Below is a small trained network, with its code and all its weights. Each question gives an input and a target symbol and asks what happens when units are switched off, that is, made to give their printed mean instead of their output.

import numpy as np


def w(rows, s, z=0):
    codes = np.array(rows[::2]) - 128.0
    scale = np.full(codes.shape[1], s)
    scale[-1] = z or s
    return codes * scale


def f(y):
    return y / 2 * (1 + np.tanh(0.7978845608 * (y + 0.044715 * y**3)))


def softmax(a):
    e = np.exp(a - a.max(-1, keepdims=True))
    return e / e.sum(-1, keepdims=True)


def log_softmax(a):
    a = a - a.max(-1, keepdims=True)
    return a - np.log(np.exp(a).sum(-1, keepdims=True))


def net(x, mask):
    ids = ['γδεηθξψω'.index(c) for c in x.split()]
    T = len(ids)
    res = E[ids] + P[:T]
    q, k, v = (res @ M[0].T for M in (Q, K, V))
    z = softmax(np.where(np.tri(T) > 0, q @ k.T / 3**0.5, -1e9)) @ v
    res = res + np.where(mask[0], z, O[0][:, -1]) @ O[0][:, :-1]
    y = f(res @ A[0][:, :-1].T + A[0][:, -1])
    res = res + np.where(mask[1:9], y, B[0][:, -1]) @ B[0][:, :-1]
    return log_softmax(res[-1] @ U[:, :-1].T + U[:, -1])


Q, K, V, O, A, B = {}, {}, {}, {}, {}, {}
E = w([
[114,213,82,110,51,222,180,104,99],'γ',
[151,109,138,81,125,95,94,158,68],'δ',
[140,137,136,249,149,158,116,164,102],'ε',
[115,56,99,191,117,150,82,107,114],'η',
[229,117,105,151,65,141,199,89,147],'θ',
[96,165,110,197,20,218,189,84,125],'ξ',
[171,118,36,189,79,184,162,123,130],'ψ',
[118,121,139,119,51,71,113,210,120],'ω',
],0.017)
P = w([
[157,136,92,142,71,100,88,147,167],'0',
[231,99,236,88,83,236,86,165,157],'1',
[75,48,99,131,150,94,172,165,6],'2',
[139,150,71,175,115,92,14,115,98],'3',
[217,103,218,103,84,220,75,162,137],'4',
[99,125,48,144,129,122,224,216,76],'5',
],0.012)
Q[0] = w([
[78,130,3,137,110,88,49,82,168],'head 1',
[95,105,145,104,215,100,227,111,174],'head 1',
[151,89,193,76,117,199,97,136,198],'head 1',
],0.028)
K[0] = w([
[145,25,47,100,113,250,39,150,52],'head 1',
[112,169,211,33,45,81,134,97,192],'head 1',
[26,87,132,38,142,89,214,142,59],'head 1',
],0.022)
V[0] = w([
[208,80,115,60,184,72,122,54,136],'head 1',
[194,167,8,83,174,210,161,126,116],'head 1',
[158,253,99,49,123,133,165,166,72],'head 1',
],0.015)
O[0] = w([
[209,114,25,129,133,247,141,141,133,8],'head 1',
[164,130,61,187,51,116,98,113,74,168],'head 1',
[129,138,25,93,144,132,74,152,107,58],'head 1',
],0.011,0.015)
A[0] = w([
[125,78,170,91,116,163,168,166,143,154],'neuron 1',
[133,134,49,123,131,61,166,93,124,74],'neuron 2',
[198,162,194,134,154,163,106,154,128,119],'neuron 3',
[117,172,131,104,96,95,134,24,148,123],'neuron 4',
[204,148,136,109,147,169,81,143,149,121],'neuron 5',
[153,128,161,98,149,185,96,143,198,1],'neuron 6',
[181,73,91,162,180,6,98,163,191,95],'neuron 7',
[174,145,197,124,100,150,93,116,159,162],'neuron 8',
],0.018,0.0098)
B[0] = w([
[96,87,78,131,112,144,151,142,147,192],'neuron 1',
[72,115,162,113,169,116,155,137,157,172],'neuron 2',
[153,85,78,94,112,139,137,108,133,191],'neuron 3',
[159,102,102,139,151,135,105,119,106,212],'neuron 4',
[106,139,207,121,142,130,119,173,94,158],'neuron 5',
[124,251,105,155,100,56,172,158,123,136],'neuron 6',
[208,153,71,91,129,182,175,103,122,183],'neuron 7',
[123,166,156,137,141,122,110,115,143,251],'neuron 8',
],0.02,0.021)
U = w([
[167,65,32,163,83,143,132,136,9,218],'γ',
[123,172,218,188,140,130,201,162,92,141],'δ',
[134,108,162,116,131,199,31,96,204,180],'ε',
[183,160,117,106,53,189,118,126,159,3],'η',
[171,127,156,101,100,223,70,152,92,173],'θ',
[165,253,166,148,203,133,82,63,137,117],'ξ',
[199,147,126,182,10,78,32,130,100,40],'ψ',
[118,211,92,128,158,99,53,145,151,110],'ω',
],0.0053,0.0037)

Each question gives the input, a string of symbols that net reads in full, and the target symbol t.
The units are the heads (3 rows each of Q, K, V and O) and the neurons (one row each of A and B). Each row of codes is followed by its name. A weight is (code - 128) times the scale printed after its matrix; where a second scale follows, it is the last column's (O, A, B and U).
mask holds one flag per unit, heads first, then neurons. A switched-off unit (its flag False) gives its mean, the last column of its rows in O or B, instead of its output. The means were averaged over made-up inputs and are rounded, as every weight is.
A unit's drop is (log p(t) with every unit on - log p(t) with that unit switched off) / (log p(t) with every unit on - log p(t) with every unit switched off).
The circuit of an input: a set's keep is (log p(t) with only the set's units on - log p(t) with every unit switched off) / (log p(t) with every unit on - log p(t) with every unit switched off). Starting from all 9 units, units are removed one at a time, each time the one whose removal leaves the highest keep (on an exact tie, the one counted first), for as long as the keep stays at least 0.8.
circuit, biggest first: the units of the circuit, biggest drop first
most important unit: the unit with the biggest drop
top k neurons: the k neurons with the biggest drops, biggest first
drop of u: that unit's drop, to one decimal
input ε γ δ ω ξ, target δ: circuit, biggest first : [head 1; neuron 5; neuron 6]
input θ η ξ ε θ, target ξ: circuit, biggest first : [neuron 8]
input θ ξ ε ξ, target ξ: circuit, biggest first : [head 1; neuron 1; neuron 8]
input ε ω ξ γ ω, target ξ: top 3 neurons : [neuron 8; neuron 7; neuron 3]
input ε ψ η ε η, target η: top 2 neurons : [neuron 3; neuron 1]
input ψ ω ε ψ γ, target ε: top 2 neurons : [neuron 8; neuron 1]
input ε ε δ ψ ε, target δ: circuit, biggest first : [neuron 5; neuron 6; head 1]
input θ ε ω ε ψ, target ω: circuit, biggest first : [neuron 6; head 1; neuron 1]
input ξ δ θ θ, target δ: circuit, biggest first : [head 1; neuron 5; neuron 2; neuron 3]
input ε ω ε θ ω, target ε: circuit, biggest first : [neuron 8; head 1; neuron 1; neuron 3]
input ε δ ε ω, target ξ: circuit, biggest first : [head 1; neuron 7; neuron 8]
input ε θ ψ ε ψ, target ψ: circuit, biggest first : [head 1; neuron 7; neuron 1]
input ε ε ξ θ ξ, target ξ: top 2 neurons : [neuron 8; neuron 3]
input δ ε η η ε η, target δ: circuit, biggest first : [head 1]
input ψ θ ψ ψ ψ ψ, target δ: top 2 neurons : [neuron 2; neuron 3]
input ε η θ δ ω, target θ: circuit, biggest first : [head 1; neuron 5]
input θ θ θ ω ψ, target θ: circuit, biggest first : [head 1; neuron 5]
input ψ ω ψ ξ, target γ: top 2 neurons : [neuron 8; neuron 4]
input ψ ψ ω η ε, target ω: top 3 neurons : [neuron 6; neuron 3; neuron 1]
input η θ θ η ε θ, target δ: most important unit : neuron 2
input ε ε δ η γ, target δ: top 2 neurons : [neuron 5; neuron 6]
input ψ η θ θ δ, target θ: top 2 neurons : [neuron 5; neuron 3]
input δ γ ψ θ, target γ: top 3 neurons : [neuron 8; neuron 4; neuron 7]
input ε η ψ δ, target γ: top 2 neurons : [neuron 8; neuron 7]
input θ δ ε δ δ, target ε: top 2 neurons : [neuron 8; neuron 1]
input ω ψ δ θ η, target δ: top 2 neurons : [neuron 5; neuron 6]
input ε ε ε ε ξ, target ε: most important unit : neuron 8
input θ ψ ψ θ γ, target ψ: drop of neuron 2 : 0.1
input η θ ψ ψ ξ, target ψ: drop of neuron 3 : 0.0
